Below are the code and all the weights of a small trained network. Each question names an input and a class and asks about switching units off, where a switched-off unit gives its printed mean instead of its output.

import numpy as np


def w(rows, s, z=0):
    codes = np.array(rows[::2]) - 128.0
    scale = np.full(codes.shape[1], s)
    scale[-1] = z or s
    return codes * scale


def f(y):
    return np.maximum(y, 0)


def log_softmax(a):
    a = a - a.max(-1, keepdims=True)
    return a - np.log(np.exp(a).sum(-1, keepdims=True))


def net(x, mask):
    res = np.array(x, float).reshape(1, 2) / 4 @ E
    y = f(res @ A[0][:, :-1].T + A[0][:, -1])
    res = res + np.where(mask, y, B[0][:, -1]) @ B[0][:, :-1]
    return log_softmax(res[-1] @ U[:, :-1].T + U[:, -1])


A, B = {}, {}
E = w([
[17,53,61,151],'x0',
[19,152,166,1],'x1',
],0.0089)
A[0] = w([
[89,71,66,122,254],'N1',
[48,26,56,140,93],'N2',
[188,54,114,177,80],'N3',
[184,227,199,106,44],'N4',
[192,116,81,184,91],'N5',
[85,156,113,72,79],'N6',
[119,137,128,100,193],'N7',
[132,97,83,208,87],'N8',
[93,155,152,57,68],'N9',
[214,232,254,63,114],'N10',
[153,135,114,171,114],'N11',
[175,77,52,214,87],'N12',
[110,127,163,114,211],'N13',
[91,153,208,62,95],'N14',
[197,110,128,174,90],'N15',
[33,123,154,79,80],'N16',
],0.0099,0.0087)
B[0] = w([
[203,164,134,174,255],'N1',
[192,26,99,179,218],'N2',
[88,101,170,82,172],'N3',
[174,6,110,148,171],'N4',
[98,122,167,97,178],'N5',
[118,74,182,107,169],'N6',
[149,160,155,104,187],'N7',
[122,88,158,98,173],'N8',
[69,108,182,84,175],'N9',
[194,60,107,156,227],'N10',
[100,131,139,98,156],'N11',
[98,116,169,73,198],'N12',
[131,158,144,130,200],'N13',
[132,109,167,120,194],'N14',
[99,89,149,113,169],'N15',
[107,80,147,116,203],'N16',
],0.013,0.011)
U = w([
[51,40,255,23,93],'0',
[221,15,78,205,93],'1',
[199,163,159,177,249],'2',
[57,197,55,98,105],'3',
[36,187,84,137,103],'4',
],0.0076,0.013)

Each question gives the input, the list of numbers given to net, and the class t.
The units are the neurons (one row each of A and B). Each row of codes is followed by its name. A weight is (code - 128) times the scale printed after its matrix; where a second scale follows, it is the last column's (A, B and U).
mask holds one flag per neuron, in row order. A switched-off neuron (its flag False) gives its mean, the last column of its row in B, instead of its output. The means were averaged over made-up inputs and are rounded, as every weight is.
A unit's drop is (log p(t) with every unit on - log p(t) with that unit switched off) / (log p(t) with every unit on - log p(t) with every unit switched off).
The circuit of an input: a set's keep is (log p(t) with only the set's units on - log p(t) with every unit switched off) / (log p(t) with every unit on - log p(t) with every unit switched off). Starting from the 12 units with the biggest drops (on a tie, the unit counted first), units are removed one at a time, each time the one whose removal leaves the highest keep (on an exact tie, the one counted first), for as long as the keep stays at least 0.8.
units of the circuit, in order: the units of the circuit, biggest drop first
top k neurons: the k neurons with the biggest drops, biggest first
drop when u is switched off: that unit's drop, to one decimal
input [-6,0], class 1: units of the circuit, in order => (N10)
input [3,-4], class 0: units of the circuit, in order => (N12; N10)
input [0,-3], class 2: top 4 neurons => (N9; N16; N6; N14)
input [-4,-5], class 0: top 2 neurons => (N1; N2)
input [3,1], class 2: top 2 neurons => (N10; N4)
input [3,0], class 2: top 2 neurons => (N10; N4)
input [-8,4], class 1: top 2 neurons => (N10; N4)
input [1,-1], class 2: top 2 neurons => (N2; N10)
input [8,5], class 1: top 2 neurons => (N2; N1)
input [2,-1], class 2: top 3 neurons => (N10; N4; N2)
input [5,4], class 1: top 2 neurons => (N2; N1)
input [0,2], class 2: drop when N12 is switched off => 0.1
input [7,-8], class 0: drop when N12 is switched off => 0.4
input [3,3], class 2: drop when N10 is switched off => 0.2
input [2,3], class 2: top neuron => (N12)
